Here is a tiny trained network, its code and every weight. The questions are about switching its units off for an input and a class, where a switched-off unit gives its printed mean instead of its output.

import numpy as np


def w(rows, s, z=0):
    codes = np.array(rows[::2]) - 128.0
    scale = np.full(codes.shape[1], s)
    scale[-1] = z or s
    return codes * scale


def norm(h):
    return h / np.sqrt((h * h).mean(-1, keepdims=True) + 1e-5)


def f(y):
    return np.maximum(y, 0)


def log_softmax(a):
    a = a - a.max(-1, keepdims=True)
    return a - np.log(np.exp(a).sum(-1, keepdims=True))


def net(x, mask):
    res = np.array(x, float).reshape(1, 7) / 4 @ E
    u = 0
    for l in range(2):
        y = f(norm(res) @ A[l][:, :-1].T + A[l][:, -1])
        res = res + np.where(mask[u : u + 8], y, B[l][:, -1]) @ B[l][:, :-1]
        u += 8
    return log_softmax(norm(res)[-1] @ U[:, :-1].T + U[:, -1])


A, B = {}, {}
E = w([
[127,136,125,124,124,117,116,121,135],'x0',
[125,133,135,128,137,114,119,138,147],'x1',
[144,145,129,118,118,125,126,118,138],'x2',
[149,166,177,229,129,120,95,120,119],'x3',
[248,76,121,119,136,72,88,160,90],'x4',
[118,115,127,134,135,132,129,134,121],'x5',
[119,128,129,146,146,50,202,94,112],'x6',
],0.012)
A[0] = w([
[140,90,146,136,148,169,87,209,122,57],'0.n1',
[131,162,116,89,86,245,8,194,142,38],'0.n2',
[109,81,156,88,110,147,176,122,200,100],'0.n3',
[191,68,146,123,179,152,79,119,133,70],'0.n4',
[154,155,169,217,141,178,48,121,98,4],'0.n5',
[122,120,121,197,139,133,89,109,167,188],'0.n6',
[161,170,175,112,83,164,158,199,115,40],'0.n7',
[136,97,30,2,148,157,100,178,153,24],'0.n8',
],0.008,0.0038)
B[0] = w([
[166,126,164,121,85,137,121,86,144,178],'0.n1',
[144,6,255,143,100,155,104,38,171,253],'0.n2',
[83,194,122,123,153,99,56,81,124,189],'0.n3',
[110,109,69,156,76,122,138,181,163,188],'0.n4',
[144,219,133,71,189,112,106,119,75,197],'0.n5',
[108,99,100,88,150,187,134,114,59,189],'0.n6',
[147,109,117,134,136,116,81,98,117,138],'0.n7',
[147,185,132,57,208,133,106,124,34,253],'0.n8',
],0.0091,0.0067)
A[1] = w([
[138,88,180,112,98,30,225,109,108,25],'1.n1',
[199,119,112,83,120,83,60,104,95,158],'1.n2',
[192,61,103,99,105,90,129,220,107,74],'1.n3',
[208,70,105,123,79,78,89,152,90,3],'1.n4',
[196,243,185,254,147,151,87,137,114,56],'1.n5',
[114,95,56,29,121,141,153,111,182,128],'1.n6',
[42,170,143,118,133,228,134,49,184,105],'1.n7',
[104,154,150,142,177,31,212,40,113,130],'1.n8',
],0.0095,0.0017)
B[1] = w([
[173,64,221,34,108,212,60,92,171,179],'1.n1',
[29,144,72,200,136,77,178,109,164,221],'1.n2',
[74,223,120,163,93,89,126,106,175,182],'1.n3',
[106,146,91,185,81,172,251,204,176,192],'1.n4',
[95,136,100,2,187,124,122,135,81,189],'1.n5',
[171,157,186,214,168,157,64,137,25,181],'1.n6',
[190,133,40,187,94,26,202,210,174,244],'1.n7',
[155,66,174,117,100,200,55,116,129,228],'1.n8',
],0.0086,0.011)
U = w([
[102,172,65,225,26,118,214,195,232,181],'0',
[142,16,231,120,65,212,70,63,189,193],'1',
[100,212,119,84,252,146,104,111,2,2],'2',
],0.01,0.0018)

Each question gives the input, the list of numbers given to net, and the class t.
The units are the neurons (one row each of A and B). Each row of codes is followed by its name. A weight is (code - 128) times the scale printed after its matrix; where a second scale follows, it is the last column's (A, B and U).
mask holds one flag per neuron, layer by layer. A switched-off neuron (its flag False) gives its mean, the last column of its row in B, instead of its output. The means were averaged over made-up inputs and are rounded, as every weight is.
A unit's drop is (log p(t) with every unit on - log p(t) with that unit switched off) / (log p(t) with every unit on - log p(t) with every unit switched off).
The circuit of an input: a set's keep is (log p(t) with only the set's units on - log p(t) with every unit switched off) / (log p(t) with every unit on - log p(t) with every unit switched off). Starting from the 12 units with the biggest drops (on a tie, the unit counted first), units are removed one at a time, each time the one whose removal leaves the highest keep (on an exact tie, the one counted first), for as long as the keep stays at least 0.8.
circuit, biggest first: the units of the circuit, biggest drop first
most important unit: the unit with the biggest drop
top k neurons: the k neurons with the biggest drops, biggest first
top k neurons in layer l: the k neurons of layer l with the biggest drops, biggest first
drop when u is switched off: that unit's drop, to one decimal
input [5,-1,3,5,-4,-5,-1], class 2: circuit, biggest first -> [1.n5]
input [0,-6,3,1,8,3,-8], class 0: top 4 neurons -> [1.n4; 0.n4; 1.n2; 1.n8]
input [-7,5,-1,3,-2,1,3], class 1: top 2 neurons in layer 0 -> [0.n8; 0.n3]
input [-4,-6,-1,-5,-4,-1,2], class 2: top 2 neurons -> [0.n2; 1.n6]
input [-7,-2,8,-8,3,-6,-6], class 2: top 4 neurons in layer 1 -> [1.n8; 1.n1; 1.n2; 1.n6]
input [7,1,-6,8,-5,-7,-7], class 2: top 3 neurons in layer 1 -> [1.n5; 1.n8; 1.n1]
input [0,4,-6,-3,2,4,3], class 1: top 2 neurons -> [1.n7; 1.n1]
input [3,7,-6,-7,5,0,7], class 1: top 2 neurons in layer 0 -> [0.n5; 0.n6]
input [4,-7,8,-4,-6,-3,8], class 1: top 2 neurons -> [1.n8; 1.n1]
input [3,-5,-2,-3,-3,4,-3], class 0: top 3 neurons -> [1.n7; 1.n8; 1.n1]
input [-8,8,-2,2,6,4,7], class 1: top 2 neurons -> [1.n1; 1.n7]
input [3,-2,-4,-7,8,-2,8], class 0: top 3 neurons in layer 1 -> [1.n4; 1.n3; 1.n2]
input [-3,-8,-8,6,3,7,-5], class 2: top 3 neurons -> [0.n5; 1.n5; 1.n8]
input [-5,3,6,-4,-2,-5,0], class 2: circuit, biggest first -> [0.n8]
input [-5,-6,-6,-8,-6,-7,8], class 1: top 3 neurons -> [1.n8; 1.n1; 0.n8]
input [-3,7,3,2,7,-7,8], class 1: top 2 neurons -> [1.n1; 1.n7]
input [1,-1,-1,-6,2,5,-4], class 2: top 2 neurons -> [0.n8; 1.n8]
input [3,1,8,6,8,2,-5], class 0: top 2 neurons in layer 0 -> [0.n4; 0.n8]
input [-4,-5,-7,6,0,-2,1], class 2: drop when 0.n4 is switched off -> 0.0
input [1,-7,5,1,0,-8,2], class 1: most important unit -> 0.n8
input [1,-5,5,-5,8,-6,1], class 0: drop when 1.n4 is switched off -> 0.1
input [0,-3,-2,-6,-1,-6,7], class 1: drop when 1.n1 is switched off -> 0.1
